(in the rows, 128 means zero)
Each row of numbers belongs to one of the elements below and depends on some of the facts about them. Some rows are named. Which element is each other row?

Some facts about the elements:
stuklol -τ-> skofu; bigu -τ-> vastil; kikon -τ-> pustin; pludu -τ-> plutre; bogrik -τ-> tebagal; bodizur -τ-> drabik; drovam -τ-> drekun; brego -τ-> flopul
gruralem -τ-> zistu; bobeze -τ-> flusidru; lanon -τ-> zoklisom; kladuk -τ-> kiskapa; klastol -τ-> poskor; goskason -τ-> pozos; grisum -τ-> gresak; stetom -τ-> posu
treba -τ-> lave; gresak -τ-> budus; floker -τ-> damul; stosam -τ-> rifan; zoska -τ-> tegrus; sifem -τ-> tuful; babrok -τ-> lupim; temik -τ-> grebrok
poplom -τ-> peguk; stoskugro -τ-> muvoskir; bugipum -τ-> radan; drabik -τ-> bruram; zutreper -τ-> giplus; betemus -τ-> kladuk; nobrim -τ-> biler; stinos -τ-> vasul
skofu -τ-> zalur; vuli -τ-> pusus; tegrus -τ-> stuklol; griluk -τ-> festa; mivis -τ-> sifem; skefo -τ-> stoskugro; lupim -τ-> bobeze; dredren -τ-> lufel
damul -τ-> lolus; nifas -τ-> drelas; roster -τ-> klage; posu -τ-> grisum; fazo -τ-> bugru; trikidruk -τ-> tigri; fibrur -τ-> klastol; giplus -τ-> skedos
potaral -τ-> brera; plamuk -τ-> stales; flopen -τ-> riflem; soflar -τ-> griluk; drelas -τ-> platrok; lolus -τ-> dotra; brera -τ-> bigu; biler -τ-> skilur
bratrar -τ-> volidral; figen -τ-> vitul; deklis -τ-> saski; depor -τ-> trirok; zalur -τ-> skizur; saski -τ-> bobra; drogi -τ-> roster; pligridru -τ-> brego
truklem -τ-> dogugra; lafik -τ-> plone; zoklisom -τ-> kikon; bugru -τ-> romo; suplu -τ-> degus; dogugra -τ-> lapudri; mobrur -τ-> deklis; nadra -τ-> potaral
plone -τ-> naplas; peguk -τ-> drogi; tuful -τ-> brina; droplita -τ-> fital; gromin -τ-> flinak; pozos -τ-> nobrim; revufu -τ-> stosam; radan -τ-> floker
mido -τ-> suplu; rufli -τ-> griradru; fovil -τ-> pludu; saflin -τ-> zesta; zogir -τ-> vuli; drabra -τ-> depor; stezur -τ-> truflas; britrak -τ-> fovil
gragruk -τ-> stinos; grotror -τ-> brinir; klelam -τ-> saflin; rapluplar -τ-> rufli; pomim -τ-> taske; flusidru -τ-> drabra; naflo -τ-> mivis; legin -τ-> zutreper
romo -τ-> legin; dapuskol -τ-> koler; bifos -τ-> seskas; bomudre -τ-> britrak; seskas -τ-> tritom; drekun -τ-> betemus; parema -τ-> trikidruk; tastu -τ-> skefo
poskor -τ-> togupum; plutre -τ-> dripos; zustal -τ-> nifas; dimunik -τ-> flotol; lekli -τ-> risun; vasul -τ-> bodizur; riflem -τ-> florel; togupum -τ-> dapuskol
degus -τ-> nibi; florel -τ-> droplita; muvoskir -τ-> bratrar; skizur -τ-> liso; flopul -τ-> stezur; dripos -τ-> tretek; gastel -τ-> stisok; zistu -τ-> goskason
pavo -τ-> lanon; tritom -τ-> plamuk; flinak -τ-> bralo; likluzan -τ-> flopen; nibi -τ-> pomim; stales -τ-> lerur; tebagal -τ-> gastel; klage -τ-> fuflas
lave -τ-> nadra; fuflas -τ-> plukol; ginik -τ-> lekli; budus -τ-> figen; zesta -τ-> pebun; brabri -τ-> pligridru; flotol -τ-> klelam; skilur -τ-> mibradul
bralo -τ-> zustal; lapudri -τ-> drovam; gevam -τ-> gragruk; platrok -τ-> zeplo; dosidren -τ-> pavo; stuklol -σ-> gresak; kikon -σ-> lupim; stisok -σ-> plutre
pludu -σ-> siskas; bulaki -σ-> gruralem; drovam -σ-> dosidren; brego -σ-> klelam; gruralem -σ-> griradru; kladuk -σ-> mobrur; lerur -σ-> skofu; grisum -σ-> potaral
stetom -σ-> droplita; gresak -σ-> bobeze; floker -σ-> dritos; stosam -σ-> sonon; zoska -σ-> bugipum; sifem -σ-> pligridru; babrok -σ-> grebrok; temik -σ-> lapudri
poplom -σ-> depor; drabik -σ-> sakal; zutreper -σ-> drogi; betemus -σ-> plukol; grebrok -σ-> breplis; festa -σ-> volidral; stinos -σ-> dripos; naplas -σ-> rapluplar
tegrus -σ-> risun; griluk -σ-> ginik; skefo -σ-> flinak; lupim -σ-> gevam; dredren -σ-> brabri; kazum -σ-> mido; nifas -σ-> parema; zetri -σ-> zalur
roster -σ-> klastol; trikidruk -σ-> kladuk; fibrur -σ-> drulek; giplus -σ-> pozos; brogrum -σ-> revufu; potaral -σ-> bomudre; plamuk -σ-> nifas; flasku -σ-> troka
flopen -σ-> radan; soflar -σ-> stuskis; lolus -σ-> trirok; bruram -σ-> griluk; tuligor -σ-> veplo; sakal -σ-> flotol; biler -σ-> flusidru; bratrar -σ-> rifan
figen -σ-> bogrik; deklis -σ-> brogrum; depor -σ-> stoskugro; zalur -σ-> dasestor; saski -σ-> drekun; breplis -σ-> posu; drogi -σ-> budus; kiskapa -σ-> tuligor
dogugra -σ-> pebun; drulek -σ-> figen; nadra -σ-> taske; peguk -σ-> pilil; tuful -σ-> flopul; dasestor -σ-> bulaki; droplita -σ-> muba; revufu -σ-> tastu
radan -σ-> zogir; rufli -σ-> nibi; fovil -σ-> pomim; saflin -σ-> bralo; drabra -σ-> fibrur; stezur -σ-> plone; britrak -σ-> lufel; gragruk -σ-> vastil
sonon -σ-> brina; klelam -σ-> dogugra; rapluplar -σ-> skefo; pomim -σ-> riflem; flusidru -σ-> floker; naflo -σ-> brera; brina -σ-> zutreper; legin -σ-> festa
romo -σ-> pusus; pliva -σ-> vitul; seskas -σ-> gromin; drekun -σ-> skizur; brinir -σ-> tebagal; tigri -σ-> zoska; tastu -σ-> nobrim; poskor -σ-> stetom
plutre -σ-> saski; zustal -σ-> vuli; dimunik -σ-> fazo; lekli -σ-> likluzan; siskas -σ-> zetri; zeplo -σ-> damul; togupum -σ-> truflas; degus -σ-> zeplo
florel -σ-> seskas; skizur -σ-> kledim; flopul -σ-> lafik; dripos -σ-> pludu; pavo -σ-> drabra; dritos -σ-> mibradul; pustin -σ-> poplom; stales -σ-> flopen
klage -σ-> kazum; lave -σ-> klage; fuflas -σ-> grotror; ginik -σ-> bugru; budus -σ-> temik; skugun -σ-> naflo; brabri -σ-> tritom; vastil -σ-> drabik
flotol -σ-> suplu; skilur -σ-> muvoskir; rifan -σ-> fital; gevam -σ-> bruram; lilo -σ-> tigri; dosidren -σ-> bobra; stuklol -ξ-> b; bigu -ξ-> b
kikon -ξ-> b; stisok -ξ-> b; pludu -ξ-> a; bogrik -ξ-> b; brego -ξ-> a; gruralem -ξ-> a; bobeze -ξ-> a; lanon -ξ-> b
lerur -ξ-> a; klastol -ξ-> b; grisum -ξ-> b; stetom -ξ-> a; treba -ξ-> a; gresak -ξ-> a; floker -ξ-> b; stosam -ξ-> a
zoska -ξ-> a; babrok -ξ-> b; vitul -ξ-> b; temik -ξ-> b; poplom -ξ-> b; stoskugro -ξ-> a; bugipum -ξ-> a; kledim -ξ-> a
drabik -ξ-> a; zutreper -ξ-> a; betemus -ξ-> b; grebrok -ξ-> b; skedos -ξ-> b; dotra -ξ-> a; taske -ξ-> a; skofu -ξ-> b
vuli -ξ-> b; naplas -ξ-> b; tegrus -ξ-> a; skefo -ξ-> a; lupim -ξ-> a; dredren -ξ-> b; damul -ξ-> a; nifas -ξ-> a
zetri -ξ-> b; roster -ξ-> b; posu -ξ-> b; fazo -ξ-> a; trikidruk -ξ-> a; koler -ξ-> a; fibrur -ξ-> b; giplus -ξ-> a
potaral -ξ-> b; plamuk -ξ-> b; flasku -ξ-> a; flopen -ξ-> b; soflar -ξ-> a; lolus -ξ-> a; bruram -ξ-> a; brera -ξ-> b
sakal -ξ-> a; lufel -ξ-> a; bratrar -ξ-> a; figen -ξ-> a; deklis -ξ-> a; depor -ξ-> a; zalur -ξ-> b; saski -ξ-> a
pilil -ξ-> b; liso -ξ-> a; breplis -ξ-> b; drogi -ξ-> a; pligridru -ξ-> b; lafik -ξ-> a; zoklisom -ξ-> a; bobra -ξ-> b
bugru -ξ-> b; pusus -ξ-> b; trirok -ξ-> a; pebun -ξ-> a; mobrur -ξ-> a; nadra -ξ-> b; plone -ξ-> a; peguk -ξ-> a
tuful -ξ-> b; volidral -ξ-> b; droplita -ξ-> b; fital -ξ-> b; veplo -ξ-> b; pozos -ξ-> a; revufu -ξ-> b; plukol -ξ-> b
radan -ξ-> a; mido -ξ-> b; fovil -ξ-> a; saflin -ξ-> a; zogir -ξ-> b; drabra -ξ-> a; stezur -ξ-> a; britrak -ξ-> a
gragruk -ξ-> b; grotror -ξ-> a; klelam -ξ-> a; pomim -ξ-> b; flusidru -ξ-> a; naflo -ξ-> b; brina -ξ-> b; legin -ξ-> b
romo -ξ-> b; pliva -ξ-> a; dapuskol -ξ-> b; bifos -ξ-> b; bomudre -ξ-> b; seskas -ξ-> b; drekun -ξ-> b; muba -ξ-> a
brinir -ξ-> a; tigri -ξ-> a; parema -ξ-> a; tastu -ξ-> a; poskor -ξ-> b; plutre -ξ-> b; zustal -ξ-> b; dimunik -ξ-> a
lekli -ξ-> b; vasul -ξ-> b; siskas -ξ-> a; riflem -ξ-> a; togupum -ξ-> b; degus -ξ-> b; florel -ξ-> b; risun -ξ-> b
muvoskir -ξ-> b; skizur -ξ-> b; flopul -ξ-> b; dripos -ξ-> a; gastel -ξ-> a; zistu -ξ-> a; pavo -ξ-> a; tritom -ξ-> a
flesku -ξ-> b; likluzan -ξ-> a; nibi -ξ-> b; pustin -ξ-> a; stales -ξ-> b; tebagal -ξ-> b; klage -ξ-> b; lave -ξ-> b
fuflas -ξ-> b; ginik -ξ-> b; budus -ξ-> a; zesta -ξ-> a; skugun -ξ-> a; truflas -ξ-> b; brabri -ξ-> b; vastil -ξ-> b
flotol -ξ-> a; tretek -ξ-> b; bralo -ξ-> b; lapudri -ξ-> a; rifan -ξ-> a; mibradul -ξ-> b; gevam -ξ-> b; lilo -ξ-> b

Some rows with their names:
[156 128 139 138 145  63 162 171 147 152  91 123 144 121 106 142 156  94
  60  99 154 153 131 113 156 145  80 128 108 168  79 111 112  73 141 117] -> temik
[154 165 135 125 134  80 147  92 148  98 138 125 119 143 121 122 163  97
  88  92 116 137 113 131 157 152 103 142  94 156  95 119 121  89 141 102] -> bogrik
[129 153 159 149 131  88 123 151 153 136 149 136 128 138  88 111 141  98
  61  80 147 101 117 139 159 137 103 151 116 163 108 121 158  81 138 114] -> kazum
[ 87 138 152 158  88  96 113 131 145 142 141 152 153 114 114 133 165  80
  61  90 124 101 106 132 143 146  96 156 106 166 116 123 144  86 132 116] -> flusidru
[126 146 147 121 118  84 138 115 151 154 126 141 129 124 107 135 163  99
  73  93 122 122 117 136 178 137  97 145 100 166 103 128 114  78 141 114] -> zustal
[127 142 151 138 140  94 128 115 141 115 176 132 106 159  88 101 144  91
  71  86 132 119 117 141 171 153 107 144 133 165 122 123 164  72 137 108] -> nobrim
[ 97 135 143 145 110 108 123  98 131 106 147 146 136 144 116 124 170  67
  80  93 122 134 104 130 150 175 103 143 126 162 122 123 153  89 139 107] -> pozos
[132 122 155 162 150  70 148 197 148 158 116 127 134 127  83 120 137  90
  39  86 172 130 130 122 160 145  79 135 137 177  96 112 145  65 145 121] -> sonon
[101 138 146 147 109 105 117  99 135 106 140 145 129 153 117 123 171  76
  84  91 126 135 101 127 135 176  99 137 122 157 114 120 162  98 139 108] -> tritom
[132 146 141 115 129  91 145  88 142 129 133 136 115 143 108 126 168  94
  84  94 120 141 114 137 180 153 102 139 110 163 107 128 120  78 143 107] -> skofu
[132 149 157 136 155 100 121 127 150 109 149 133 108 167  95 107 148  89
  83  79 140 127 112 138 163 158 108 138 134 163 107 123 166  91 154 107] -> griradru
[136 158 159 150 141  88 124 154 150 130 135 135 126 142  91 110 142  92
  70  76 153 106 119 140 148 147 106 144 112 163 106 121 161  84 146 113] -> rufli
[134 138 140 114 126  85 139  81 141 130 153 135 109 146 104 126 160  97
  84 100 113 136 120 135 177 152 100 136 108 161 110 127 126  74 134 109] -> brera
[151 158 145 127 123  78 136 133 155 137 122 132 142 127 112 135 158 104
  78  94 132 121 119 129 156 134 103 145  86 155  90 119 123  87 134 112] -> naflo
[ 99 137 151 157  96  94 112 126 144 131 141 150 153 126 111 135 159  77
  70  91 130 110 110 127 137 158  96 148 108 158 111 120 154  93 131 115] -> skugun
[134 149 149 126 115  77 135 118 154 155 128 140 131 123 104 136 157 106
  74  93 127 115 120 133 166 133  96 144  91 160  94 125 121  81 135 115] -> lilo
[104 145 152 160 101  92 113 133 142 130 129 150 152 123 114 133 161  76
  74  87 135 108 111 129 121 161  99 145  98 159 109 119 153  94 135 115] -> deklis
[129 150 152 125 115  78 131 122 157 159 117 139 126 128 109 135 163 111
  74  92 126 117 115 132 162 133  91 142  93 164  93 124 122  86 141 117] -> naplas
[124 148 162 151 130  91 128 122 156 147 183 145 132 131  74 114 131  99
  55  85 148 105 119 136 176 149  95 145 122 152 106 131 169  73 126 109] -> zeplo
[142 148 140 117 131  87 143  86 143 125 137 135 113 147 107 126 163  97
  88  95 125 141 117 133 170 155 101 136 105 156 101 126 127  83 138 106] -> pilil
[126 139 148 123 111  76 132 114 153 161 145 140 128 123 102 137 154 104
  70  98 115 111 123 135 173 132  94 144  95 165 105 126 120  72 132 117] -> stales

Which element is each row?
No name comes twice in this set of rows, the named rows included.
[127 154 159 151 129  87 123 147 153 137 153 136 126 135  90 109 142 101
  60  79 147  98 116 140 158 133 104 153 114 163 107 122 157  79 136 113] | dritos
[103 128 144 151 117  99 126 111 133 110 130 142 130 151 116 125 171  73
  78  93 134 146 105 121 135 180  92 131 129 162 110 117 158  93 141 110] | lapudri
[124 149 166 145 140  92 112 160 162 139 141 138 128 143  92 118 142  96
  70  77 141 102 116 138 159 137 102 146 121 166 101 122 159  90 152 115] | stinos
[128 174 157 116   4  97 117  99 150 159  96 179 209 153  51 145 126  78
  51 108 173  93 105 118 184 219  89 133 105 134 195 115 242 126 109 130] | bruram
[128 129 169 110 175 100  91 144 183 144 147 152 156 128 108 175 133  62
 122  85  95 111 140 137 184 139 113 136 108 158  65 134 109 110 179 112] | zetri
[135 159 160 152 137  86 124 157 151 134 136 135 127 137  93 110 142  95
  67  76 152 101 119 140 147 143 105 146 109 164 106 120 159  83 144 114] | dogugra
[114 137 156 149 133 106  94 152 157 106 144 148 173 132 120 150 149  55
  97  88 120 114 119 124 134 161 111 144 111 153  92 119 152 112 151 110] | gruralem
[134 146 143 121 127  89 148  57 146 137 171 143 116 138  93 127 155 102
  79 100 125 141 117 131 184 162  94 133 107 145  98 136 136  73 122 102] | mibradul
[129 141 151 137 142  95 127 118 141 116 173 132 109 159  88 103 142  90
  72  87 133 120 119 140 172 155 107 143 134 164 122 123 163  74 139 108] | bodizur
[121 118 168 107 171  98  88 139 181 149 162 153 152 128 105 175 130  61
 119  91  83 107 143 139 191 137 110 136 112 165  75 136 110 102 175 115] | zalur
[ 98  76 141 176 126  64 155 194 130 169 102 134 156 110  99 147 152  62
  30 106 159 158 135 100 144 172  54 120 149 188 100 106 130  57 138 129] | zutreper

Now the same elements, written a new way:
Some rows with their names:
[155 153  75  97 109 158 135 149 155 155 132 114  63 112] -> grisum
[130 142  89 125  90 171 141 165 154 177 124 112  78  97] -> skofu
[154 154  80 107 114 155 136 141 158 158 132 120  71 114] -> lilo
[ 86 127 116  70  63 169 158 151 116 161 124  87  69 139] -> griradru
[153 149  89  92  83 168 108 121 142 139 122 119  84 116] -> britrak
[136 150  79 108  76 174 114 140 128 159 118 112  98 108] -> zoklisom
[ 90 126 117  67  77 163 162 128 101 157 133  92  65 161] -> dasestor
[137 150  80  92  71 175 118 140 139 148 114 106  90 104] -> gastel
[139 132  65 174 103 147 126 157 174 118 139  56  70 123] -> brina
[112 147 112 102  79 150 127 161 157 163 117 103  96 114] -> troka
[124 137  96 141  88 127 102 154 167 115 140  50  80 129] -> sonon
[139 151 110  84  98 138 110 143 153 145 130 116  80 133] -> rufli
[153 149  89  91  83 168 108 121 143 140 121 119  84 117] -> tegrus
[126 147  76  90  74 181 125 139 168 148 153 135 115  98] -> sakal
[157 151 106 107  94 163 145 138 170 163 133 110  74 102] -> brabri
[125 147  90 109  63 180 124 139 148 157 108 109 103  97] -> muba
[137 134  69 145  65 158  97 142 159 101 133  42  77 109] -> drogi
[169 125  96  99 165 190 119 160 141 163 109  94 103 123] -> kikon
[131 156  60 105 101 165 114 119 140 152 114 115 103 124] -> giplus
[140 144  95  98  71 176 114 128 147 145 116 115  88 108] -> zistu
[130 142  89 126  89 171 141 166 154 177 124 111  78  97] -> nibi

Which element is each row?
No name comes twice in this set of rows, the named rows included.
[142 149  87 113 101 162 141 149 163 164 126 116  75 105] | breplis
[128 152 130  96  70 151 131 151 166 161 123  99  97 111] | gromin
[156 135  98 154  88 150 129 141 187 122 148  52  62 106] | temik
[147 154  72 102  88 166 108 133 124 154 125 117  94 118] | saflin
[147 112 149  70 136 186  92 166 146 159 101  78 109 118] | griluk
[136 154  77 108  74 172 114 141 130 161 119 118  99 107] | flusidru
[114 154  87  98 119 124 123 137 143 146 125 112 100 124] | skilur
[142 146  87 114 102 163 142 148 162 163 126 113  74 106] | flesku
[119 162  79  98 115 133 117 142 153 159 122 115  98 138] | biler
[133 158  94  94 102 136 111 155 134 160 133 114  88 132] | drovam
[136 157  94  77  98 138 115 154 146 148 129 107  81 129] | sifem
[106 153  89 104 104 142 122 149 155 163 116 105 100 130] | drelas
[178 119 136  85 147 203 121 152 157 170 111  76 100  98] | gevam
[127 143  83 131  95 170 151 163 163 169 115 114  88 107] | brera
[106 125  93  73  66 191 158 105  89 150 127  99  71 147] | siskas

